Where the symbols take the states:
j908: σ>j182, α>j742
j9: σ>j820, α>j744
j35: σ>j953, α>j764
j396: σ>j277, α>j983
j964: σ>j382, α>j999
j113: σ>j30, α>j797
j845: σ>j820, α>j999
j770: σ>j983, α>j820
j731: σ>j530, α>j908
j671: σ>j694, α>j325
j540: σ>j35, α>j290
j271: σ>j878, α>j748
j188: σ>j646, α>j770
j428: σ>j983, α>j548
j151: σ>j113, α>j332
j490: σ>j584, α>j219
j797: σ>j325, α>j448
j109: σ>j401, α>j554
j593: σ>j120, α>j530
j69: σ>j671, α>j483
j953: σ>j599, α>j554
j483: σ>j742, α>j865
j878: σ>j47, α>j584
j448: σ>j742, α>j218
j820: σ>j548, α>j911
j984: σ>j540, α>j555
j982: σ>j861, α>j599
j525: σ>j490, α>j382
j678: σ>j329, α>j358
j554: σ>j382, α>j401
j744: σ>j484, α>j932
j801: σ>j955, α>j69
j146: σ>j47, α>j866
j694: σ>j999, α>j450
j742: σ>j69, α>j218
j578: σ>j694, α>j866
j999: σ>j911, α>j578
j748: σ>j584, α>j490
j530: σ>j980, α>j540
j219: σ>j525, α>j953
j358: σ>j525, α>j245
j980: σ>j593, α>j731
j382: σ>j219, α>j428
j986: σ>j483, α>j79
j182: σ>j200, α>j120
j120: σ>j218, α>j980
j584: σ>j271, α>j745
j47: σ>j612, α>j554
j646: σ>j671, α>j9
j911: σ>j845, α>j358
j548: σ>j548, α>j450
j89: σ>j332, α>j980
j764: σ>j290, α>j109
j82: σ>j79, α>j89
j218: σ>j89, α>j593
j484: σ>j9, α>j325
j865: σ>j986, α>j82
j245: σ>j748, α>j396
j409: σ>j646, α>j200
j450: σ>j578, α>j646
j612: σ>j555, α>j982
j30: σ>j182, α>j151
j290: σ>j984, α>j612
j599: σ>j565, α>j79
j955: σ>j564, α>j797
j325: σ>j113, α>j484
j983: σ>j188, α>j548
j861: σ>j878, α>j79
j277: σ>j245, α>j188
j332: σ>j797, α>j999
j565: σ>j982, α>j953
j401: σ>j764, α>j764
j866: σ>j764, α>j277
j200: σ>j932, α>j30
j932: σ>j30, α>j69
j79: σ>j865, α>j218
j555: σ>j290, α>j861
j329: σ>j428, α>j490
j564: σ>j530, α>j801
j745: σ>j748, α>j525

The rows follow the links: the fewer symbols apart two states are, the more alike their rows tend to be.

Rows of some states; one shown again gets a slightly different row:
j964 -> 5	21	-14	11	-18	32	5	-8	41	59	3	45	28	-44	28	-52	17	75	53	48	10	81	62	49	-23	15	-19	8	-24	-16	8	58	51	-76	10	11	91	18	17	28	26	-46	40	1	25
j982 -> 32	-18	-57	-31	-88	-6	-4	-42	-2	-34	-29	-47	51	-46	20	-19	15	-6	30	12	-18	-57	-18	-27	63	-2	92	-9	-89	-34	15	35	-5	23	-13	-20	48	-36	-41	-7	12	-17	35	-44	-40
j30 -> -25	-4	14	-1	-9	-3	-12	-52	2	-35	73	23	-73	10	-7	51	56	-41	-4	-59	76	-12	57	-46	-72	34	0	0	9	-22	1	-26	20	97	53	28	-20	17	1	-12	14	9	4	-54	-1
j565 -> 20	-5	-46	-26	-83	5	15	-38	-6	-33	-13	-43	57	-54	28	-12	14	18	47	15	-10	-21	5	-43	55	4	69	-9	-102	-33	40	64	-1	16	-4	-20	61	-34	-23	3	27	-22	42	-65	-31
j612 -> 57	-38	-106	1	-86	-3	-25	-14	19	-13	-38	-43	13	-58	-13	-12	-3	-25	-43	-7	-19	-78	-33	-6	50	-24	60	-7	-58	7	-18	16	29	54	-20	-33	20	-39	-60	-12	22	-6	22	-24	-42
j277 -> -18	-20	47	41	30	-8	-7	59	-48	37	-34	-14	19	34	9	5	-84	-7	-3	-10	-3	-45	-48	-6	-7	37	-35	10	46	95	-26	-31	-27	12	-32	-4	-88	-52	-4	15	2	59	-53	19	30
j271 -> 70	-7	28	15	49	-12	-35	-21	-53	-41	35	12	-10	24	51	8	50	-23	-19	-11	-42	-15	1	-16	37	-12	4	111	19	22	4	-25	-5	-16	-35	-12	0	84	-5	-17	-59	-7	-30	-57	-78
j9 -> -15	3	-23	5	-15	-28	3	-40	-15	37	2	16	-16	27	17	-9	64	-6	-6	-8	78	-80	48	-28	-78	20	38	-36	-22	15	-105	-18	-9	60	5	59	13	-30	-26	-36	20	14	35	-10	47
j599 -> 0	-1	-21	-23	-72	-2	20	-37	-7	-48	-17	-45	66	-38	30	-19	3	13	65	17	-20	-23	-10	-47	55	11	83	-24	-92	-44	49	55	-12	3	-12	-11	48	-38	-13	1	21	-19	33	-59	-32
j671 -> -21	31	-19	5	32	-43	24	-48	-2	55	-40	12	-1	36	-10	-18	64	12	-19	27	53	-53	26	-11	-73	-42	28	-61	-23	-15	-92	-26	-40	5	14	65	17	-13	-1	-54	25	-16	58	24	30
j986 -> -48	23	59	-47	7	-17	51	-7	-33	-45	-37	-60	71	52	19	-4	-27	-6	75	19	-31	5	-46	-47	47	-12	58	-38	-50	-42	48	9	-81	-35	-13	-1	-16	-29	41	-17	-15	-6	15	4	1
j797 -> 4	45	-36	1	62	-38	17	-47	27	14	-8	13	-47	23	-42	1	84	-5	-57	11	17	2	23	9	-44	-82	-11	-23	6	-55	-49	-44	-21	-18	32	24	36	66	19	-55	-8	-48	51	37	-7
j983 -> -34	-32	50	1	-8	12	2	53	-38	58	-31	-1	32	29	35	-30	-80	-5	18	5	9	-35	-36	17	-10	69	-5	-10	36	87	-36	-13	-16	-6	-44	4	-58	-67	-13	16	-2	62	-53	37	54

Each walk starts at a row. The symbols on each line, taken left to right, move it on to the next state.
Each answer is a row, close to the row of the state it stands for.
new walk
-10	-8	-27	73	28	1	-6	71	-9	52	-54	-12	18	-23	-26	8	-88	30	-20	-4	32	-21	-23	-30	-26	-24	-64	-18	-1	71	-16	17	-15	20	11	1	-49	-76	11	13	72	47	15	-2	33
α α σ σ α σ α σ σ -4	23	-24	7	23	-30	-1	-69	10	-12	43	33	-63	10	-22	35	90	-23	-32	-32	69	-14	59	-28	-69	-24	1	-9	-2	-48	-41	-28	6	61	49	41	14	41	3	-44	15	-20	44	-33	-9
σ σ α α α α σ σ -43	-17	27	-4	-18	3	-15	-45	-10	-45	73	19	-58	6	-12	63	28	-44	0	-62	73	-16	43	-50	-67	51	-3	4	19	-5	10	-22	15	109	40	30	-39	4	-7	-1	13	34	-4	-57	6
new walk
69	-19	-82	64	-7	-11	-39	15	-28	-21	-32	-28	12	-54	-10	23	-25	13	-47	-24	-2	-60	-15	-66	42	-62	-16	36	-44	39	4	18	-1	51	-4	-25	-10	-27	-20	-8	54	6	23	-72	-60
α σ σ α α σ σ 50	19	21	38	30	19	-25	-5	-13	-18	43	33	14	-30	52	-2	26	45	37	11	-24	66	48	-10	22	6	-38	90	-3	-6	56	38	28	-52	13	-11	57	62	31	26	-1	-33	3	-75	-51
α σ α α σ σ -17	40	-26	-28	-12	5	25	-54	65	14	29	35	-31	-4	-16	-19	81	30	17	12	35	53	68	41	-43	-17	3	-41	-5	-80	-17	12	29	-32	39	30	82	47	13	-9	1	-54	50	23	26
new walk
29	16	-42	29	-40	11	-7	-3	2	-25	-15	-18	43	-82	9	-1	-21	41	48	8	0	15	20	-45	31	-9	-1	17	-84	-32	71	65	15	15	35	-15	43	-31	13	21	69	-29	50	-85	-40
α σ α α α σ σ σ σ σ -7	0	-20	-18	-46	28	16	-12	42	72	-14	32	34	-20	37	-73	28	54	35	52	5	28	37	78	-24	46	23	-30	-17	-4	-38	41	42	-69	-17	21	82	-6	-21	19	9	-27	28	39	48
σ σ σ σ σ σ -34	-21	29	0	-34	20	11	37	-16	77	-33	15	53	12	35	-65	-51	21	40	25	11	-10	-8	44	-24	82	5	-29	18	63	-50	14	6	-42	-45	19	-5	-71	-30	25	3	31	-28	51	79
new walk
58	-2	45	20	60	-9	-44	-10	-54	-31	34	22	-14	30	55	9	39	-12	-14	-10	-42	3	8	-13	39	-4	-13	107	34	28	10	-28	-10	-29	-30	-18	-11	84	1	-9	-55	-6	-38	-46	-66
α σ α α α α -7	-13	61	18	7	36	-2	59	-33	57	-7	38	47	7	63	-53	-57	37	55	26	-10	30	1	37	-11	88	-25	35	30	90	-4	27	19	-58	-40	9	-4	-23	-3	40	-6	33	-46	13	46
σ σ α σ σ σ σ σ α -34	-8	-18	4	-40	9	17	23	12	81	-43	17	39	8	22	-66	-24	50	31	41	34	-23	20	46	-48	41	7	-59	-14	37	-83	25	16	-31	-15	33	33	-72	-25	8	32	10	23	55	79
new walk
56	16	39	29	47	22	-31	-7	-24	-16	53	38	1	1	60	-11	38	34	23	11	-32	53	48	4	22	8	-32	98	22	9	38	17	24	-61	-6	-9	40	83	25	7	-30	-28	-15	-55	-52
α σ α σ σ σ α α -39	9	52	-58	-25	-9	48	-20	-31	-54	-32	-57	66	30	21	-7	-24	-5	77	20	-37	3	-38	-36	62	4	76	-35	-56	-39	66	19	-62	-26	-20	-11	-6	-30	18	-12	-19	-9	10	-4	-8
α σ σ α σ σ α α -22	12	-39	14	-32	11	28	16	31	92	-47	24	34	-27	7	-62	-10	73	15	57	30	14	28	44	-48	16	-7	-56	-23	24	-57	40	23	-47	-2	31	51	-50	-13	9	47	-10	36	45	66
new walk
23	21	-44	2	63	-17	7	22	36	22	-35	1	-33	22	-55	-14	23	-3	-82	25	-41	10	-35	50	19	-95	-21	-17	40	-17	-33	-42	-14	-64	-1	-19	3	50	19	-27	-33	-33	13	89	-4
σ α α σ σ α σ α σ 51	-42	-118	11	-72	-2	-27	16	31	7	-37	-33	-7	-73	-44	-7	-20	-16	-74	-12	-8	-65	-38	10	27	-37	14	-14	-33	18	-21	9	39	48	-11	-39	5	-40	-51	-1	37	10	6	7	-24
σ σ α α σ α σ α 67	0	32	17	51	-9	-43	-20	-54	-38	40	21	-14	25	55	14	52	-18	-13	-13	-45	-9	11	-18	43	-8	-2	105	32	20	9	-20	-9	-19	-26	-16	13	92	4	-5	-62	-13	-32	-58	-70
new walk
34	18	18	44	24	31	-4	9	-7	31	29	45	22	-53	41	-15	-1	60	44	30	-10	86	60	10	-14	18	-58	72	-3	4	64	51	33	-58	21	-2	58	39	22	40	36	-35	9	-57	-17
α α σ α σ α α α -36	-27	50	16	-1	2	1	55	-49	46	-31	-6	22	40	18	-17	-79	-8	8	-2	16	-57	-35	2	-29	59	-7	-16	27	83	-54	-19	-17	20	-34	13	-74	-77	-17	1	3	65	-46	27	49
σ σ σ α α α σ σ α α -42	-14	6	6	-22	-22	7	-15	-36	50	-16	10	5	33	15	-17	0	-8	4	-6	80	-81	18	-23	-80	46	23	-44	-10	47	-90	-27	-23	57	-10	52	-28	-70	-29	-24	23	35	7	11	67
